Below are the code and all the weights of a small trained network. Each question names an input and a class and asks about switching units off, where a switched-off unit gives its printed mean instead of its output.

import numpy as np


def w(rows, s, z=0):
    codes = np.array(rows[::2]) - 128.0
    scale = np.full(codes.shape[1], s)
    scale[-1] = z or s
    return codes * scale


def norm(h):
    return h / np.sqrt((h * h).mean(-1, keepdims=True) + 1e-5)


def f(y):
    return y / 2 * (1 + np.tanh(0.7978845608 * (y + 0.044715 * y**3)))


def log_softmax(a):
    a = a - a.max(-1, keepdims=True)
    return a - np.log(np.exp(a).sum(-1, keepdims=True))


def net(x, mask):
    res = np.array(x, float).reshape(1, 8) / 4 @ E
    u = 0
    for l in range(2):
        y = f(norm(res) @ A[l][:, :-1].T + A[l][:, -1])
        res = res + np.where(mask[u : u + 4], y, B[l][:, -1]) @ B[l][:, :-1]
        u += 4
    return log_softmax(norm(res)[-1] @ U[:, :-1].T + U[:, -1])


A, B = {}, {}
E = w([
[88,102,31,148,240,66,78,145],'x0',
[146,94,70,175,101,126,190,193],'x1',
[76,97,171,204,123,121,225,125],'x2',
[177,55,209,88,132,126,148,160],'x3',
[201,124,70,116,144,83,225,102],'x4',
[96,162,170,71,160,10,84,155],'x5',
[47,36,115,124,78,139,118,52],'x6',
[39,90,161,169,191,184,255,151],'x7',
],0.0085)
A[0] = w([
[75,156,151,108,61,164,40,104,64],'0.n0',
[110,139,181,126,101,206,151,97,51],'0.n1',
[140,98,169,129,2,204,152,130,34],'0.n2',
[70,167,130,125,110,146,107,195,3],'0.n3',
],0.017,0.0062)
B[0] = w([
[32,170,121,132,98,114,45,146,221],'0.n0',
[100,115,106,106,146,145,176,101,203],'0.n1',
[249,159,188,120,157,228,186,80,254],'0.n2',
[143,151,155,97,151,154,169,53,140],'0.n3',
],0.013,0.0093)
A[1] = w([
[110,40,181,94,124,109,135,117,3],'1.n0',
[195,152,151,84,114,95,65,152,157],'1.n1',
[138,76,68,156,48,170,125,81,14],'1.n2',
[195,119,4,109,112,151,97,100,162],'1.n3',
],0.029,0.00062)
B[1] = w([
[165,159,54,175,135,100,125,73,185],'1.n0',
[123,50,150,161,87,107,112,197,250],'1.n1',
[121,116,251,195,103,122,85,181,204],'1.n2',
[149,118,26,82,141,82,187,55,234],'1.n3',
],0.018,0.012)
U = w([
[104,171,164,155,174,187,122,175,21],'0',
[73,198,153,93,100,148,53,75,57],'1',
[112,75,137,133,57,77,42,190,253],'2',
[136,104,22,110,136,49,146,108,209],'3',
[251,109,195,116,82,205,180,103,71],'4',
],0.014,0.0042)

Each question gives the input, the list of numbers given to net, and the class t.
The units are the neurons (one row each of A and B). Each row of codes is followed by its name. A weight is (code - 128) times the scale printed after its matrix; where a second scale follows, it is the last column's (A, B and U).
mask holds one flag per neuron, layer by layer. A switched-off neuron (its flag False) gives its mean, the last column of its row in B, instead of its output. The means were averaged over made-up inputs and are rounded, as every weight is.
A unit's drop is (log p(t) with every unit on - log p(t) with that unit switched off) / (log p(t) with every unit on - log p(t) with every unit switched off).
The circuit of an input: a set's keep is (log p(t) with only the set's units on - log p(t) with every unit switched off) / (log p(t) with every unit on - log p(t) with every unit switched off). Starting from all 8 units, units are removed one at a time, each time the one whose removal leaves the highest keep (on an exact tie, the one counted first), for as long as the keep stays at least 0.8.
circuit, biggest first: the units of the circuit, biggest drop first
unit that matters most: the unit with the biggest drop
k most important neurons: the k neurons with the biggest drops, biggest first
top k neurons in layer l: the k neurons of layer l with the biggest drops, biggest first
input [-6,-8,7,3,-3,8,6,0], class 1: circuit, biggest first : (0.n0, 1.n1)
input [0,-3,-3,4,6,-7,-2,-7], class 3: unit that matters most : 1.n3
input [3,-2,8,4,-6,-2,3,-1], class 1: 3 most important neurons : (1.n3, 1.n1, 1.n0)
input [-4,2,-4,0,1,-4,1,-8], class 2: 2 most important neurons : (1.n1, 0.n0)
input [7,1,-6,1,-4,2,-8,4], class 2: 2 most important neurons : (1.n3, 0.n1)
input [6,-8,1,-4,-7,-8,-3,1], class 1: 2 most important neurons : (1.n1, 1.n2)
input [1,-6,4,7,3,-6,-6,-7], class 3: 4 most important neurons : (1.n3, 0.n0, 1.n2, 0.n2)
input [7,5,4,-3,5,-7,3,5], class 2: 2 most important neurons : (1.n2, 0.n2)
input [-5,4,6,-3,-7,8,-2,-2], class 1: circuit, biggest first : (0.n3, 0.n0)
input [6,4,5,-3,-4,5,-8,1], class 0: 3 most important neurons : (1.n3, 1.n1, 1.n0)
input [2,-2,-7,1,2,4,-8,-1], class 2: top 2 neurons in layer 0 : (0.n1, 0.n2)
input [5,4,2,-1,-7,3,0,2], class 1: top 2 neurons in layer 0 : (0.n3, 0.n2)
input [2,-3,8,-7,-7,4,0,2], class 1: circuit, biggest first : (1.n1, 1.n2, 1.n3)
input [-5,-6,3,-5,-1,8,-1,7], class 1: top 2 neurons in layer 1 : (1.n3, 1.n1)
input [8,7,7,-3,6,-1,6,3], class 2: top 2 neurons in layer 0 : (0.n2, 0.n1)
input [0,-6,-3,-5,2,-7,8,-6], class 2: circuit, biggest first : (1.n2)
input [3,8,6,-2,-4,0,-5,-3], class 0: 3 most important neurons : (1.n3, 1.n1, 0.n2)
input [-3,1,-1,3,6,1,-8,-7], class 3: 2 most important neurons : (1.n3, 0.n0)
input [-3,-6,7,8,3,8,2,7], class 3: 2 most important neurons : (1.n0, 0.n2)
input [0,6,2,-7,0,-7,-1,7], class 0: 2 most important neurons : (1.n1, 1.n2)
input [-4,4,0,4,8,-4,-6,-8], class 3: circuit, biggest first : (1.n3)
input [5,-6,-6,6,4,-8,6,4], class 3: top 2 neurons in layer 1 : (1.n3, 1.n0)
